Below is a small trained network, with its code and all its weights. Each question gives an input and a target symbol and asks what happens when units are switched off, that is, made to give their printed mean instead of their output.

import numpy as np


def w(rows, s, z=0):
    codes = np.array(rows[::2]) - 128.0
    scale = np.full(codes.shape[1], s)
    scale[-1] = z or s
    return codes * scale


def norm(h):
    return h / np.sqrt((h * h).mean(-1, keepdims=True) + 1e-5)


def f(y):
    return y / 2 * (1 + np.tanh(0.7978845608 * (y + 0.044715 * y**3)))


def softmax(a):
    e = np.exp(a - a.max(-1, keepdims=True))
    return e / e.sum(-1, keepdims=True)


def log_softmax(a):
    a = a - a.max(-1, keepdims=True)
    return a - np.log(np.exp(a).sum(-1, keepdims=True))


def net(x, mask):
    ids = ['γδεθλμξτψω'.index(c) for c in x.split()]
    T = len(ids)
    res = E[ids] + P[:T]
    r = norm(res)
    for j in range(3):
        rows = slice(2 * j, 2 * j + 2)
        q, k, v = (r @ M[0][rows].T for M in (Q, K, V))
        z = softmax(np.where(np.tri(T) > 0, q @ k.T / 2**0.5, -1e9)) @ v
        o = O[0][rows]
        res = res + np.where(mask[j], z, o[:, -1]) @ o[:, :-1]
    y = f(norm(res) @ A[0][:, :-1].T + A[0][:, -1])
    res = res + np.where(mask[3:11], y, B[0][:, -1]) @ B[0][:, :-1]
    return log_softmax(norm(res)[-1] @ U[:, :-1].T + U[:, -1])


Q, K, V, O, A, B = {}, {}, {}, {}, {}, {}
E = w([
[154,129,162,137,170],'γ',
[45,28,185,156,136],'δ',
[109,87,116,103,245],'ε',
[147,130,183,132,147],'θ',
[154,249,134,80,60],'λ',
[195,96,99,79,202],'μ',
[96,128,106,225,180],'ξ',
[41,51,101,76,219],'τ',
[130,47,74,75,175],'ψ',
[76,125,164,200,134],'ω',
],0.018)
P = w([
[90,245,205,59,163],'0',
[133,166,157,134,123],'1',
[155,136,138,168,92],'2',
[190,126,134,165,113],'3',
[218,126,124,150,123],'4',
[144,220,2,143,164],'5',
],0.0078)
Q[0] = w([
[175,91,67,117,128],'H1',
[101,168,138,88,186],'H1',
[165,144,109,64,64],'H2',
[126,131,179,191,176],'H2',
[170,115,110,22,169],'H3',
[96,27,6,111,139],'H3',
],0.017)
K[0] = w([
[175,113,69,136,109],'H1',
[137,137,130,101,54],'H1',
[136,187,111,66,94],'H2',
[146,88,156,180,178],'H2',
[175,35,109,60,216],'H3',
[132,84,95,5,34],'H3',
],0.016)
V[0] = w([
[105,66,71,135,187],'H1',
[131,146,89,229,143],'H1',
[196,39,127,100,151],'H2',
[66,96,195,152,213],'H2',
[96,129,17,119,137],'H3',
[77,7,176,178,176],'H3',
],0.016)
O[0] = w([
[29,143,153,163,120,170],'H1',
[74,189,84,117,137,163],'H1',
[145,135,53,130,98,103],'H2',
[121,19,120,85,97,254],'H2',
[62,145,164,93,126,123],'H3',
[247,86,92,98,134,198],'H3',
],0.013)
A[0] = w([
[67,133,68,138,180,92],'N1',
[112,187,97,195,82,105],'N2',
[124,175,118,145,183,113],'N3',
[142,136,156,157,225,113],'N4',
[84,157,133,2,95,118],'N5',
[185,96,184,222,56,183],'N6',
[159,136,111,107,99,98],'N7',
[151,199,149,102,74,254],'N8',
],0.018,0.00088)
B[0] = w([
[227,150,85,148,122,254],'N1',
[171,69,186,184,156,142],'N2',
[109,77,89,137,75,137],'N3',
[68,133,114,81,44,154],'N4',
[102,5,176,102,128,197],'N5',
[118,26,129,55,160,190],'N6',
[169,137,139,171,172,153],'N7',
[218,177,144,130,58,134],'N8',
],0.021,0.0063)
U = w([
[118,34,167,89,133,203],'γ',
[161,144,1,138,145,197],'δ',
[93,143,121,122,108,16],'ε',
[128,163,149,107,175,59],'θ',
[81,152,88,79,45,56],'λ',
[86,164,90,84,165,30],'μ',
[81,149,131,143,141,116],'ξ',
[128,141,145,133,147,2],'τ',
[186,167,224,123,66,104],'ψ',
[57,142,124,215,158,183],'ω',
],0.0094,0.0026)

Each question gives the input, a string of symbols that net reads in full, and the target symbol t.
The units are the heads (2 rows each of Q, K, V and O) and the neurons (one row each of A and B). Each row of codes is followed by its name. A weight is (code - 128) times the scale printed after its matrix; where a second scale follows, it is the last column's (O, A, B and U).
mask holds one flag per unit, heads first, then neurons. A switched-off unit (its flag False) gives its mean, the last column of its rows in O or B, instead of its output. The means were averaged over made-up inputs and are rounded, as every weight is.
A unit's drop is (log p(t) with every unit on - log p(t) with that unit switched off) / (log p(t) with every unit on - log p(t) with every unit switched off).
The circuit of an input: a set's keep is (log p(t) with only the set's units on - log p(t) with every unit switched off) / (log p(t) with every unit on - log p(t) with every unit switched off). Starting from all 11 units, units are removed one at a time, each time the one whose removal leaves the highest keep (on an exact tie, the one counted first), for as long as the keep stays at least 0.8.
circuit, biggest first: the units of the circuit, biggest drop first
unit that matters most: the unit with the biggest drop
which heads matter: for each layer, one digit per head in row order, 1 if its drop is at least 0.15 and else 0, layers parted by /
drop when u is switched off: that unit's drop, to one decimal
input μ ε ξ μ δ λ, target ψ: which heads matter	010
input ξ ξ τ γ γ, target δ: circuit, biggest first	(N5; H1; N6)
input ξ ξ ω γ ω, target δ: which heads matter	100
input γ μ μ τ ε γ, target δ: unit that matters most	H2
input ξ ω ξ δ ξ δ, target δ: which heads matter	101
input μ ξ μ ε μ, target δ: which heads matter	010
input ξ λ μ ξ μ ξ, target ω: which heads matter	001
input δ θ ε γ λ μ, target λ: which heads matter	011
input γ λ μ ξ μ, target λ: which heads matter	010
input ε ξ μ μ, target δ: circuit, biggest first	(H2; N5)
input δ ξ μ ξ ξ, target δ: which heads matter	100
input ε ξ μ μ λ, target ψ: which heads matter	010
input ξ θ ξ ξ, target δ: drop when H1 is switched off	1.8
input ξ ξ λ ξ, target ω: drop when N4 is switched off	0.0
